Here is a tiny trained network, its code and every weight. The questions are about switching its units off for an input and a class, where a switched-off unit gives its printed mean instead of its output.

import numpy as np


def w(rows, s, z=0):
    codes = np.array(rows[::2]) - 128.0
    scale = np.full(codes.shape[1], s)
    scale[-1] = z or s
    return codes * scale


def f(y):
    return y / 2 * (1 + np.tanh(0.7978845608 * (y + 0.044715 * y**3)))


def log_softmax(a):
    a = a - a.max(-1, keepdims=True)
    return a - np.log(np.exp(a).sum(-1, keepdims=True))


def net(x, mask):
    res = np.array(x, float).reshape(1, 4) / 4 @ E
    y = f(res @ A[0][:, :-1].T + A[0][:, -1])
    res = res + np.where(mask, y, B[0][:, -1]) @ B[0][:, :-1]
    return log_softmax(res[-1] @ U[:, :-1].T + U[:, -1])


A, B = {}, {}
E = w([
[43,134,103,174,102,156,133,129,150],'x0',
[149,146,64,76,79,40,184,140,174],'x1',
[147,122,133,252,142,82,148,179,158],'x2',
[122,75,158,102,85,161,183,190,114],'x3',
],0.011)
A[0] = w([
[143,171,108,145,186,110,47,82,165,2],'n0',
[139,60,169,118,112,164,182,164,123,43],'n1',
[254,138,151,94,167,130,104,154,103,103],'n2',
[86,133,150,146,144,185,85,143,109,44],'n3',
[163,117,147,211,157,105,173,163,143,84],'n4',
[196,98,125,159,189,176,128,129,73,62],'n5',
[109,126,90,61,106,181,120,111,114,173],'n6',
],0.012,0.0055)
B[0] = w([
[98,211,107,58,161,171,195,75,102,217],'n0',
[87,249,83,78,205,186,181,3,147,198],'n1',
[52,107,85,128,131,143,54,193,142,255],'n2',
[175,80,79,123,66,41,146,159,207,195],'n3',
[74,67,148,67,94,138,43,46,121,251],'n4',
[165,148,22,100,85,54,149,139,153,202],'n5',
[92,98,175,152,118,77,66,118,152,245],'n6',
],0.011,0.0077)
U = w([
[90,174,109,39,217,199,231,26,127,112],'0',
[25,97,82,160,104,162,92,225,171,250],'1',
[178,75,36,69,53,18,183,165,238,97],'2',
[57,49,205,116,103,151,1,55,93,26],'3',
[113,110,245,186,158,150,103,218,60,179],'4',
[248,112,181,165,190,198,228,241,83,69],'5',
],0.0082,0.011)

Each question gives the input, the list of numbers given to net, and the class t.
The units are the neurons (one row each of A and B). Each row of codes is followed by its name. A weight is (code - 128) times the scale printed after its matrix; where a second scale follows, it is the last column's (A, B and U).
mask holds one flag per neuron, in row order. A switched-off neuron (its flag False) gives its mean, the last column of its row in B, instead of its output. The means were averaged over made-up inputs and are rounded, as every weight is.
A unit's drop is (log p(t) with every unit on - log p(t) with that unit switched off) / (log p(t) with every unit on - log p(t) with every unit switched off).
The circuit of an input: a set's keep is (log p(t) with only the set's units on - log p(t) with every unit switched off) / (log p(t) with every unit on - log p(t) with every unit switched off). Starting from all 7 units, units are removed one at a time, each time the one whose removal leaves the highest keep (on an exact tie, the one counted first), for as long as the keep stays at least 0.8.
circuit, biggest first: the units of the circuit, biggest drop first
k most important neurons: the k neurons with the biggest drops, biggest first
drop when u is switched off: that unit's drop, to one decimal
input [-7,5,6,8], class 0: 2 most important neurons : n1, n6
input [5,-5,8,-4], class 3: circuit, biggest first : n4
input [-7,5,-7,-5], class 1: 2 most important neurons : n2, n4
input [3,-3,-1,-1], class 4: circuit, biggest first : n2, n4, n1
input [-3,3,5,-2], class 3: circuit, biggest first : n4, n5
input [4,-8,-1,-7], class 2: 3 most important neurons : n3, n1, n5
input [-8,3,-8,6], class 1: 2 most important neurons : n2, n4
input [3,1,4,3], class 3: circuit, biggest first : n4, n5
input [-5,-4,-4,0], class 1: 2 most important neurons : n2, n4
input [-8,5,-5,-7], class 1: 2 most important neurons : n2, n1
input [-8,0,7,-3], class 1: 4 most important neurons : n2, n5, n6, n1
input [-2,-5,6,5], class 3: 2 most important neurons : n4, n0
input [-8,-2,-2,6], class 1: 2 most important neurons : n2, n0
input [-4,2,5,-5], class 0: 3 most important neurons : n0, n6, n3
input [4,3,-6,3], class 3: circuit, biggest first : n6
input [-7,-3,-1,-1], class 1: 2 most important neurons : n2, n3
input [-2,-7,3,4], class 2: 2 most important neurons : n5, n3
input [-4,5,-4,-6], class 0: 4 most important neurons : n0, n3, n5, n4
input [-6,-2,-1,-5], class 1: 2 most important neurons : n2, n1
input [-5,-7,2,2], class 2: circuit, biggest first : n5
input [4,-6,6,2], class 2: 3 most important neurons : n3, n5, n2
input [4,-7,5,5], class 2: circuit, biggest first : n3, n5
input [-3,5,-6,-4], class 3: circuit, biggest first : n6, n5
input [2,3,7,1], class 3: drop when n4 is switched off : 0.7
input [-5,1,4,2], class 1: drop when n6 is switched off : 0.3
input [0,2,7,-7], class 0: drop when n2 is switched off : 0.1
input [0,4,-6,4], class 3: drop when n0 is switched off : 0.2
input [-7,-8,-5,5], class 2: circuit, biggest first : n5
